Here is a tiny trained network, its code and every weight. The questions are about switching its units off for an input and a class, where a switched-off unit gives its printed mean instead of its output.

import numpy as np


def w(rows, s, z=0):
    codes = np.array(rows[::2]) - 128.0
    scale = np.full(codes.shape[1], s)
    scale[-1] = z or s
    return codes * scale


def norm(h):
    return h / np.sqrt((h * h).mean(-1, keepdims=True) + 1e-5)


def f(y):
    return y / 2 * (1 + np.tanh(0.7978845608 * (y + 0.044715 * y**3)))


def log_softmax(a):
    a = a - a.max(-1, keepdims=True)
    return a - np.log(np.exp(a).sum(-1, keepdims=True))


def net(x, mask):
    res = np.array(x, float).reshape(1, 2) / 4 @ E
    u = 0
    for l in range(2):
        y = f(norm(res) @ A[l][:, :-1].T + A[l][:, -1])
        res = res + np.where(mask[u : u + 10], y, B[l][:, -1]) @ B[l][:, :-1]
        u += 10
    return log_softmax(norm(res)[-1] @ U[:, :-1].T + U[:, -1])


A, B = {}, {}
E = w([
[71,197,202,173,159,72,45,229,49,255],'x0',
[223,194,206,35,222,220,222,129,140,209],'x1',
],0.0068)
A[0] = w([
[119,164,163,93,101,96,146,148,86,85,103],'L0N1',
[77,92,163,86,24,95,165,75,146,207,82],'L0N2',
[122,135,160,122,104,119,140,117,126,129,31],'L0N3',
[125,106,90,152,160,123,101,120,140,132,125],'L0N4',
[145,158,116,139,133,139,129,211,92,97,111],'L0N5',
[129,123,155,128,197,149,101,84,136,131,98],'L0N6',
[141,125,103,143,185,131,100,112,129,125,1],'L0N7',
[159,115,81,150,140,137,157,132,100,113,117],'L0N8',
[104,132,164,105,89,103,142,97,158,156,35],'L0N9',
[84,84,147,165,246,108,75,1,188,172,137],'L0N10',
],0.0099,0.0072)
B[0] = w([
[121,124,133,133,140,121,142,122,131,124,104],'L0N1',
[119,132,151,128,139,138,135,135,115,109,65],'L0N2',
[146,125,72,179,205,129,90,152,105,89,9],'L0N3',
[146,141,139,121,120,143,151,156,111,117,213],'L0N4',
[134,114,114,133,153,128,122,79,140,128,217],'L0N5',
[123,125,123,134,117,128,126,156,119,105,181],'L0N6',
[171,92,5,163,196,135,91,182,111,112,11],'L0N7',
[121,133,136,148,165,112,106,92,120,157,194],'L0N8',
[140,134,107,150,169,140,104,129,126,100,9],'L0N9',
[120,131,139,124,133,124,138,129,119,118,154],'L0N10',
],0.024,0.0014)
A[1] = w([
[124,135,111,138,123,133,83,150,149,105,40],'L1N1',
[148,141,123,156,124,150,133,195,105,108,62],'L1N2',
[133,136,110,134,123,153,119,133,125,131,58],'L1N3',
[114,133,151,89,76,118,130,112,154,161,229],'L1N4',
[169,149,113,176,157,104,152,75,83,102,67],'L1N5',
[176,91,53,135,165,172,145,75,165,34,19],'L1N6',
[167,91,58,132,162,148,147,86,152,46,46],'L1N7',
[91,90,41,206,102,80,55,175,95,21,7],'L1N8',
[235,162,75,103,254,212,168,233,120,135,94],'L1N9',
[113,162,108,196,226,89,31,206,65,207,15],'L1N10',
],0.015,0.0018)
B[1] = w([
[119,131,152,165,112,104,143,145,79,121,127],'L1N1',
[127,123,119,147,149,167,92,154,136,169,123],'L1N2',
[144,120,142,124,148,132,131,130,142,153,119],'L1N3',
[131,112,90,160,148,129,105,146,118,106,253],'L1N4',
[118,103,154,107,130,180,135,164,180,123,124],'L1N5',
[37,111,185,154,126,103,52,99,164,166,166],'L1N6',
[59,93,156,122,127,89,97,92,185,153,157],'L1N7',
[254,202,113,79,161,182,216,190,61,145,190],'L1N8',
[199,182,107,103,101,128,185,185,58,124,165],'L1N9',
[38,63,163,123,113,112,86,35,231,119,186],'L1N10',
],0.014,0.016)
U = w([
[2,85,209,121,111,88,69,25,240,177,124],'0',
[243,222,145,61,122,167,240,184,65,156,250],'1',
[118,78,16,240,158,130,61,159,105,57,34],'2',
],0.0089,0.0014)

Each question gives the input, the list of numbers given to net, and the class t.
The units are the neurons (one row each of A and B). Each row of codes is followed by its name. A weight is (code - 128) times the scale printed after its matrix; where a second scale follows, it is the last column's (A, B and U).
mask holds one flag per neuron, layer by layer. A switched-off neuron (its flag False) gives its mean, the last column of its row in B, instead of its output. The means were averaged over made-up inputs and are rounded, as every weight is.
A unit's drop is (log p(t) with every unit on - log p(t) with that unit switched off) / (log p(t) with every unit on - log p(t) with every unit switched off).
The circuit of an input: a set's keep is (log p(t) with only the set's units on - log p(t) with every unit switched off) / (log p(t) with every unit on - log p(t) with every unit switched off). Starting from the 12 units with the biggest drops (on a tie, the unit counted first), units are removed one at a time, each time the one whose removal leaves the highest keep (on an exact tie, the one counted first), for as long as the keep stays at least 0.8.
units of the circuit, in order: the units of the circuit, biggest drop first
most important unit: the unit with the biggest drop
k most important neurons: the k neurons with the biggest drops, biggest first
k most important neurons of layer l: the k neurons of layer l with the biggest drops, biggest first
drop when u is switched off: that unit's drop, to one decimal
input [1,-2], class 2: most important unit -> L1N8
input [3,-4], class 1: 2 most important neurons -> (L0N8, L1N8)
input [2,1], class 2: 2 most important neurons of layer 1 -> (L1N8, L1N10)
input [3,1], class 2: 3 most important neurons -> (L0N8, L1N8, L1N10)
input [1,3], class 2: 3 most important neurons -> (L1N8, L0N4, L1N10)
input [-6,-7], class 1: 2 most important neurons -> (L1N8, L0N5)
input [0,-3], class 2: units of the circuit, in order -> (L1N8, L0N6, L1N10)
input [2,3], class 2: 4 most important neurons -> (L1N8, L1N10, L0N4, L1N9)
input [0,3], class 2: 4 most important neurons -> (L1N8, L0N4, L1N10, L1N9)
input [-8,8], class 0: 4 most important neurons -> (L1N6, L1N8, L1N7, L0N4)
input [3,-3], class 2: 4 most important neurons -> (L0N8, L1N10, L1N8, L1N6)
input [7,7], class 0: 2 most important neurons -> (L1N10, L1N8)
input [-3,3], class 2: 3 most important neurons -> (L1N8, L0N5, L1N10)
input [4,4], class 0: units of the circuit, in order -> (L1N8)
input [6,6], class 0: 2 most important neurons of layer 1 -> (L1N10, L1N8)
input [7,6], class 0: 2 most important neurons of layer 1 -> (L1N10, L1N8)
input [0,-1], class 2: drop when L1N10 is switched off -> 0.1
input [6,5], class 0: drop when L0N10 is switched off -> 0.0
input [-4,-7], class 1: drop when L1N8 is switched off -> 1.3
input [2,-8], class 1: most important neuron -> (L1N8)
